[128 = 0]

[141 131 128 122 128 163 129 129 143 127 116 149 119 109 127 137 133 131
 102  41 129 126 127 119 108 113 128 120 125 139 121 133 113 139 118 121
 127 129 130 136 138 131 113 108 159 132 118 130 159 147 141 124 120 129
 118 121  90 127 141 129 143 233 127 129 124 119 114 142 167 119 128 126
 139 145 115 122  87 115  64 110 149 154 127 134 123 121 109 126 126 134
 141 129 132 118 133 155  97 107 131 112 144 142 112 109 149 139 140 117
  91  83 103 126 115 170 151 141 126 117 143 153 121 134 119 143 125 130
 166  72  93 111 132 143 129 112 136  79 138 118 129 117 137 131 131 139
 125 144 121 129 155 121 115 124 105 136 179 133 169 135 131 138 125 119
 131 136 128  95 114 126 131 147 147 122 132 117 169 154 121 171]
[47]
[136 134 115 119 109 123 124 126  99 142 114 222 120 135 126 129 137 181
  97 252 135 104 120 125  93 115 141 125 153 132 118 186 127 119 126 131
 130 126 137 121 145 126 130  98 112 130 158 129 146  63  94 121 128 142
 135 136 145 107 156 125 132 252 128 124 132 139 104 128 198 130 151  84
 124 140 112 101 146 139 132 123 141 152 116 123 147 117  59 120 105 137
 119 130 111 148 152 134  93   7 128 119 153 120 116 165 142 162 128 129
 173 155 100 115 140 225 150 132 133 134 180 131 142 136 121 230 133  76
 108 125  39  94 157 146 105 102 149 143 128 145 125 108 126 131 145 122
 123 101 156 140 181 116  43 152 130 134 144 121 149 139 131 135 129 125
 128 138 148 148 137 133 133 136 157 157 120 176 137 130 140 132]
[47]
[124 117 136 136 143 126 132 133 211 122 138  95 127 128 155 116 127 111
 158 120 129 120 148 128 161 118 124 138 135 121 137 112 140 133 135 134
 119 138 128 119 114 125 124 138 109 129 120 124  98 121 125 129 136 118
 135 124 154 135 123 133 128  50 150 126 129 127 175 167 123 130 108 127
 130 121 143 152 138 133  86  93 109 116 143 124 124 134 160 135 126 131
 125 147 160 122 122 140 152 157 133 154  87 142 126 131 136 119 121 129
 116 139 121 131 156  82  75 124 126 130 103 125 127 121 143  70 130 159
 137 137 141 135 123 167 142 124 111 140 119 107 136 130 150 116 126 122
 122 137 132 127 125 123 186 111 129 134 125 129 139 142 121 113 134 132
 131 121 125 139 129  76 122 119 108 125 149 125 128 126 139  92]
[43]
[136 132 133  85 118 113 124 125  64 128 120 142 131 143 120 136 153 140
 121 178 121 122 119 126  85 125 131 130 147 126 143 139 129 123 132 123
 132 124 140 121 111 126 134 130 116 126 136 120 115 129 120 133 122 131
 133 132 121 149 144  76 136 211 117 124 123 131  65  91  77 128 145 149
 130 142 121 125 171 105 157 215 123 140 138 124 137 125 123 124 121 129
 138 126 129 152 140 124 129 117 116 124 151 121 142 141 101 130 129 127
 108 169 131 123 114 163 128 136 138 130 121 120 128 137 133 239 136 119
 104 129 139 134 118 144 117 132 161 135 137 131 131 115 115 135 138 122
 126 118 139 137 122 130  82 137 135 123 167 149 117 105 131 135 126 128
 139 131 133 147 134 148 142 129 133 134 124 149 133 122 130  93]
[47]
[111 126 155 130 135 107 126 142 113 117 135  29 120 127 122 113 125 118
 168 224 125 135 129 116 110 152 107 126 121 114 125 123 114 111 145 122
 117 128 116 128 100 128 138 145  88 126 110 137 107 114 133 132 116 117
 154 134 127 127 137 113 159  64 117 124 126 131 157  96  45 155 131 163
 131 118 127 186 102  99 177 205 112 132 133 121 126 145 145 114 128  94
 120 122 140 142 103 113 142 187 101 115 125 137 140 123  96 145 132 133
 158 142 134 114 109 100  97 127 134 154  91  98 117 119 139  89 139 126
  93 120 178 162  94  96 124 128 143 145 137 130  78 140 101 127 134 138
 122 139 112 129 103 130 150 118 133 117 126 124 113 122 129 119 133 149
 143 133 121 163 100 133 136 110 112 101 124 108 114 126 100 105]
[55]
[117 120 143 139 157 117 133 121 101 115 122  77 118 121 119 124 127 105
 121  94 121 175 114 128 112 139 108 128 127 124 131 139 141 127 125 126
 126 126 134 135 120 134 128 157  99 106 122 124 104 132 146 131 128 105
 144 119 119 129 133 127 145 104 151 139 124 119 104 114  99 126 122 164
 137 125 128 116 111  78 184 155 147 125 118 123 129 120 150 123 131 104
 215 118 149 131 113 130 123 233 126 125 144 132 116 129 109 127 133 147
  97 106 130 124 120  80  71 143 121 145 102 106 126 126 129  80 138 154
 111 131 162 183 120  89 122 132 114 129 132 120  97 109  93 121 105 139
 122 146 107 113 120 129 151 140 146 117 176 146 105 110 124 165 132 132
 143 129 134 135 146 123 128 103 112 116 118 121 120 134 127  90]
[55]
[153 135 123 124 148 127 128 117 162 134 102 121 116 132 134 122 142 137
 101 128 128 123 135 130  81 122 131 158 155 124 124 132 117 119 127 141
 132 140 144 123 137 109 103 129 135 132 133 125 145 127 146 136 110 111
 114 126  83 127 129 114 107 215 135 134 126 129  42 136 129 111 134 108
 143 140 138 128 161 110  98 106 141 122 123 139 129 120 121 132 131 129
 154 143  97 178 154 135 101 130 139 119 139 143 123 136 136 163 117 116
  62 117 114 126 139 149 122 143 125 126 121 128 122 149 129 189 131 119
 126 130  91 158 128 151 130 120 107 124 131 111 131 110 135 121 136 121
 127 126 129 132 163 125 107 114 103 135 191 117 102 139 136 140 126 124
 134 138 149 137 123 119 132 127 132 123 123 139 134 151 145 140]
[47]
[146 140 126 125 125 119 127 135 131 149 118 229 132 123 125 118 133 152
  81 210 131 136 131 130 114 114 131 135 150 144 117 177 123 125 125 127
 139 128 138 127 158 133 126 104 104 129 145 141 135 130 104 125 123 118
 131 114 136 119 127 124 133 207 133 125 137 126 173 118 218 124 139 110
 117 140 117  85 119 123  98 116 137 149 117 137 144 116  90 124 111 146
 124 131 122 133 149 129 103  76 134 130 127 126 133 157 141 129 129 125
 139 137 119 110 138 222 145 123 130 127 164 158 131 182 118 114 130 112
 120 140  81 116 127 134 125 129 134 133 153 125 117 127 115 134 124 127
 120 110 152 133 188 117  77 153 128 131 201 132 153 144 128 137 120 143
 113 134 143 130 153 126 119 162 161 146 128 158 126 134 138 128]
[47]
[146 126 112 126 132 119 127 146 119 153 111 180 125 125 122 130 133 167
  92 114 136 121 123 125 110 115 127 111 143 116 117 135 119 126 119 118
 133 137 127 116 120 123 120 117 127 124 115 131 136 124  82 126 123 130
  93 131 142 127 145 134 150 215 124 129 129 125  99 120 123 127 143 116
 150 135 122 140 106 116  45 159 136 144 123 131 129 118 123 125 132 136
 129 122 112 131 153 131  83  73 119 129 137 140 137 122 122 192 120 127
 113 131 108 111  92 199 108 141 131 122 137 130 129 140 124 171 122 117
 113 106  97  99 112 147 135 114 125 101 140 118 130 120 124 155 134 135
 125 129 126 133 167 122  92 127 116 132 171 121 154 123 129 136 109 125
 131 131 130 116 145 143 125 132 136 148 135 146 132  81 105 144]
[47]
[127 125 116 127 125 122 127 127  86 131 111 161 129 129 133 141 132 127
  94  11 124 134  91 128 116 127 129 121 105 147 121 104 149 112 119 122
 126 133 116 132 144 130 133 101 166 122 125 123 148 138 138 126 127 133
 121 137  82 127 134 140 126 155 112 151 127 120  62 122 111 130 124 150
 127 132 126 113 110 159 132 122 141 140 113 127 130 126 116  92 128 136
 116 130 112 121 125 132 137 104 126 132 150 121 130 117 120 132 127 131
 117  94 128 131  96 122 159 131 129 121 132 126 129 121 130 187 129 133
 140 142 134 109 119 101 122 132 134 101 129 135 135 131 128 138 128 129
 128 127 129 115 124 137 115 117 123 128 115 129 113 120 137 131 125 126
 131 127 122 101 121 123 151 132 136 117 110 127 135 142 109 153]
[57]
[122 113 117 120 128 126 125 136  93 115 115 145 137 131 127 138 130 146
 135  88 120 111 118 127 134 127 133 135 112 135 119 105 118 121 129 123
 128 135 119 133 116 121 128 105 151 120 127 123 130 131 125 122 129 132
 119 144 123 134 143 126 144 132 122 135 116 120 107 126 115 122 110 110
 127 122 126 129 122 149 130 136 128 138 132 126 124 130 126 128 125 133
 110 115 130 130 128 130 139  87 119 128 126 118 138 111 113 144 132 147
 146 115 124 137 101 119 159 126 124 130 136 123 123 120 127 186 130 119
 137 128 142 113 118 122 118 143 135  89 130 147 128 146 127 137 136 132
 128 125 139 124 107 135 119 123 192 121  78 117 114 120 131 124 121 142
 126 125 115 117 117 129 130 116 128 130 112 137 128 129 117 231]
[55]
[ 97 111 103 136 128 121 115 129  73 125 122 114 161 124 119 125 123 108
 115  83 130 148 106 123 136 137 121 132 102 126 131  83 123 125 143 121
 132 140 106 136 133 122 132 120 172 105 137 131 148 113 129 114 133 124
 139 151 115 119 117 130 108  44 119 125 133 133  36  95 115 125 129 160
 143 126 135  99  91 156 205 152 128 119 116 135 125 121 130 137 133 119
  98 122 103 140 128 132 145 153 118 146 127 114 156  91 102 118 133 135
 156 105 117 132 153  33 151 137 125 133 138  85 111 112 134 166 124 136
  93 129 139 130 102 106  92 144 112 143 120 140  89 171 128 132 131 104
 132 120 142 126  69 152 136  99 130 138  61 109  67 132 131 126 138 121
 132 138 141 131 129 135 128 123 134 113 103  97 125 114 106  96]
[57]
[151 130 128 113 126 122 132 123 140 145 116 224 118 130 121 139 130 159
  80  95 135 138 134 123 102 122 134 127 138 131 119 151 124 123 109 131
 131 117 139 125 142 123 124 103 131 144 139 125 111 141 120 134 125 130
 104 114 125 132 129 144 133 231 128 124 124 132  97 122 171 121 141 115
 104 137 137 103 124 126  67 110 150 134 117 131 150  79 106 134 111 156
 142 125 115 129 155 134 101  78 138 136 141 134 132 142 131 136 125 118
  94 119 119 111 104 214 140 132 128 119 153 151 137 146 114 161 135 139
 143 137 101 108 130 110 131 123 123 115 139 131 146 131 130 138 123 134
 129 123 143 127 180 126  82 149 128 129 205 132 152 116 109 145 121 128
 125 136 139 111 154 119 128 146 141 142 136 155 146 146 122 138]
[47]
[118 149 157 127 115 131 120 145  93 130 128 153 131 115 120 127 120 132
 145 182 126 148 132 129 139 143 130 119 112 119 123 154 129 136 134 128
 175 125 119 129 131 135 129 127 107 119 129 153 118 134 121 118 132 121
 153 127 152 109 134 138 144  89 123 123 134 124 228 139 151 136 133 131
 102 137 113 120  77 109 150 168 123 145 112 123 133 129 115 121 132 132
 116 119 153 127 104 116 141 138 129 110 113 118 123 135 137 127 139 126
 194 137 167 124 122 164 174 121 123 125 112 159 120 112 113   9 133 137
 158 146 155 176 135 102 138 126 166 146 134 134 120 131  95 125 115 133
 123 132 135 121 138 124 110 152 131 122 135 146 114 138 125 130 127 132
 138 127 114 114 118 142 122 128 129 111 119 140 109 129 118 128]
[55]
[131 123 116 124 127 133 118 136 115 121 120 183 131 117 125 136 126 149
 102  51 121 128 113 128 133 122 126 105 109 142 123 130 121 117 116 121
 132 134 116 126 132 131 125 102 129 116 116 135 153 141 135 113 127 131
 136 145 129 107 135 138 148 185 132 129 133 116 107 135 145 130 125 153
 119 119 121 102  88 141 116 121 146 146 114 120 132 124 105 120 117 123
 114 129 120 116 131 133 141  78 119 127 155 126 104 119 141 127 130 131
 142  92 106 120 108 129 148 132 127 126 145 131 126 125 122 172 126 124
 129 133 102 107 103 122 116 127 141 102 170 137 126 120 124 145 126 128
 125 116 131 127 127 126 113 146 124 133  92 134 121 126 133 128 125 133
 128 133 122 102 124 120 130 136 135 142 121 137 131 129 113 122]
[47]
[136 103 113 124 126 101 135 126 119 128 119 135 119 145 126 127 139 153
 105 252 129 116 133 123  86 113 132 133 167 115 116 151 131 123 118 132
 121 128 148 123 115 128 131 131  96 129 136 129 119 124 108 147 124 130
 114 108 136 148 130 114 123 197 121 125 130 137  57  83 123 141 136 110
 145 142 122 140 164 113 135 155 122 107 125 126 144 116 119 132 122 120
 139 122 111 154 155 136  86  97 124 118 160 135 151 151 104 147 110 130
 131 183 110 121 127 190  79 141 132 130 145 101 142 137 132 197 127 108
  72 122 116  99 115 129 118 132 105 140 135 118 117 132 129 115 146 128
 134  86 146 128 149 136  73 114 120 124 193 108 126 124 124 135 116 134
 127 142 146 168 149 118 134 120 125 152 127 147 135 114 130  97]
[47]
[141 122 118 125 157 148 146 116 186 121 129  65 125 106 138 121 121 130
 130 114 128 118 134 120 124 129 118 129 137 123 129 106 128 128 127 124
 138 127 122 131 108 131 122 129 133 130 108 128 188 127 146 127 128 142
 131 127 113 125 131 125 137 130 133 130 128 116 116 138 107 126 125 123
 146 129 114 153 117 116  79 130 120 137 120 128 118 125 139 128 125 110
 129 129 118 119 128 129 115 133 129 117 121 151 119 110 140 128 127 127
 106  97 105 135 130 115  80 135 123 127 117 123 118 123 133 145 122 117
 120 119 121 101 116 125 132 111 122 117 141 108 137 117 141 130 146 139
 134 140 115 134 124 123 146  89 115 133 124 113 141 134 128 121 132 124
 106 135 125 128 107 129 121 130 126 124 139 101 138 128 120 128]
[55]
[118 136 133 130  84 126 110 117  76 119 127 145 131 145 122 128 130 122
 174 203 119  94 112 129 105 142 147 129 113 141 128 132 124 140 140 123
 120 126 135 131 128 133 125 114 160 127 153 123 137 128 122 113 124 140
 152 150 118 131 159 103 114 170  93 114 130 141 122 140  74 131 137 125
 110 127 126 125 162 146 184 167 121 135 138 127 122 133  88 125 130 126
 139 133 132 143 129 123 176  75  95  83 147 106 131 154 123 155 132 127
 160 194 154 130 134 144 236 106 129 149 134 129 130 127 131 241 135  86
 157 121 134 137 147 142 120 148 168 144 126 158 149 116 133 137 149 112
 127 129 151 128  96 130  81 147 117 133  59 103 114 130 149 141 136 131
 122 126 119 149  91 126 124 119 129 124 116 164 113 148 137 164]
[50]
[109 104 126 121 104 128 121 124  74 105 140  78 114 138 120 145 122 193
 166 231 129 119 103 112  75 134  95 119 106 149 105 156 108  98 115 121
 126 114 103 134 104 128 171 123 101 119 113 115 151 145 111 141 123 146
 124 154  85 132 168 130 167 182  77 143 125 123 110  87  89 140 139 150
 158 116 112 188 120 122 229 164 129 160 107 119 140 129 109 127 124 114
  83 124  94 119 120 110  90   5 116 109 175 139 114 115 115 162 119 140
 210  95 136 162  38 218 145 141 152 131 114 109 120 100 109 197 141  63
  82 136 151  65 122  43 104 120 182 100 142 146 133  94  88 140 140 179
 127 133 129 124 144 131  87 122 127 118  78 127 134  94 138 102 114 148
 134 152 127 102  87 110 132 113 133 133 106 130 109 127  74 165]
[55]
[120 122 149 127 144  92 130 120 124 134 130  70 118 145 134 137 129 146
 137 252 134 144 132 119  90 157 115 130 153 116 117 176 129 124 121 121
 123 128 129 131  97 139 128 162  44 125 122 132 104 122 114 150 121 109
 145 109 143 133 130 108 169 150 120 131 124 129 155 101  86 130 122 153
 122 130 121 155 160  84 192 158 117 118 119 121 129 132 145 119 126 112
 123 121 137 152 114 111 105 148 132 116 153 142 113 149  99 146 126 119
 131 156 125 123 103 149  23 137 139 137 106  97 125 128 135 101 131 124
  67 133 161 153 121  81 124 132 119 152 132 116  97  96  91 100 120 142
 129 129 125 127 164 120  98 141 153 110 200 143 122 113 125 107 119 148
 130 141 150 148 149 105 124 123 118 150 122 142 120 128 126  89]
[55]
[112 120 145 123 151 152 133 141 148 110 152   4 154  96 144 115 112 127
 171 252 128 142 133 118 148 176 123 126 125 106 137 143 130 136 141 119
 132 130 106 132 115 132 129 146  97 127 115 136 121 117 136 119 137 122
 149 128 148  99 120 114 145   4 130 131 129 126 224  80 141 137 131 135
 149 106 133 173  78  79 184 188 113 137 125 135 120 129 156 124 134  66
 116 122 155 117  96 117 101 187 117 116 109 132 126 102 125 113 137 144
 195  98 141 142 138 116  93 128 129 125 109 118 110 111 117   4 122 106
 118 122 170 144 109  87 132 126 161 151 127 119  88 125 101 103 123 125
 128 145  94 135  86 114 169  96 130 116 107 124 130 143 120 118 132 127
 136 135 110 123 100 145 122 113 112 101 126  72 111 107 111 116]
[55]
[ 93 115 112 128 127 113 115 138 130 112 141 137 130 136 118 139 110 143
 158  88 129 120 112 123 138 119 140 120 101 142 113 106 132 123 129 131
 136 123 103 131 119 125 140  99 161 128 102 121 142 138 115 128 133 134
 120 148 115 141 142 140 129 100 108 132 128 125 118 142 118 132 126 150
 152 116 136 164 100 159 112 130 150 141 121 119 126 142 138 128 133 128
  99 133 102 110 130 131 137  54 105 129 121 123 140 113 123 126 126 116
 147 115 140 135  97 144 158 112 133 129 120 123 117 113 120 169 138 135
 138 124 151  85 117 115 123 120 148 108 126 159 144 146 139 135 143 140
 137 127 119 127 114 139 130 120 108 130  68 125 121 139 131 105 114 136
 121 123 117 100  94 136 131 133 133 124 135 129 126 129 103 162]
[57]
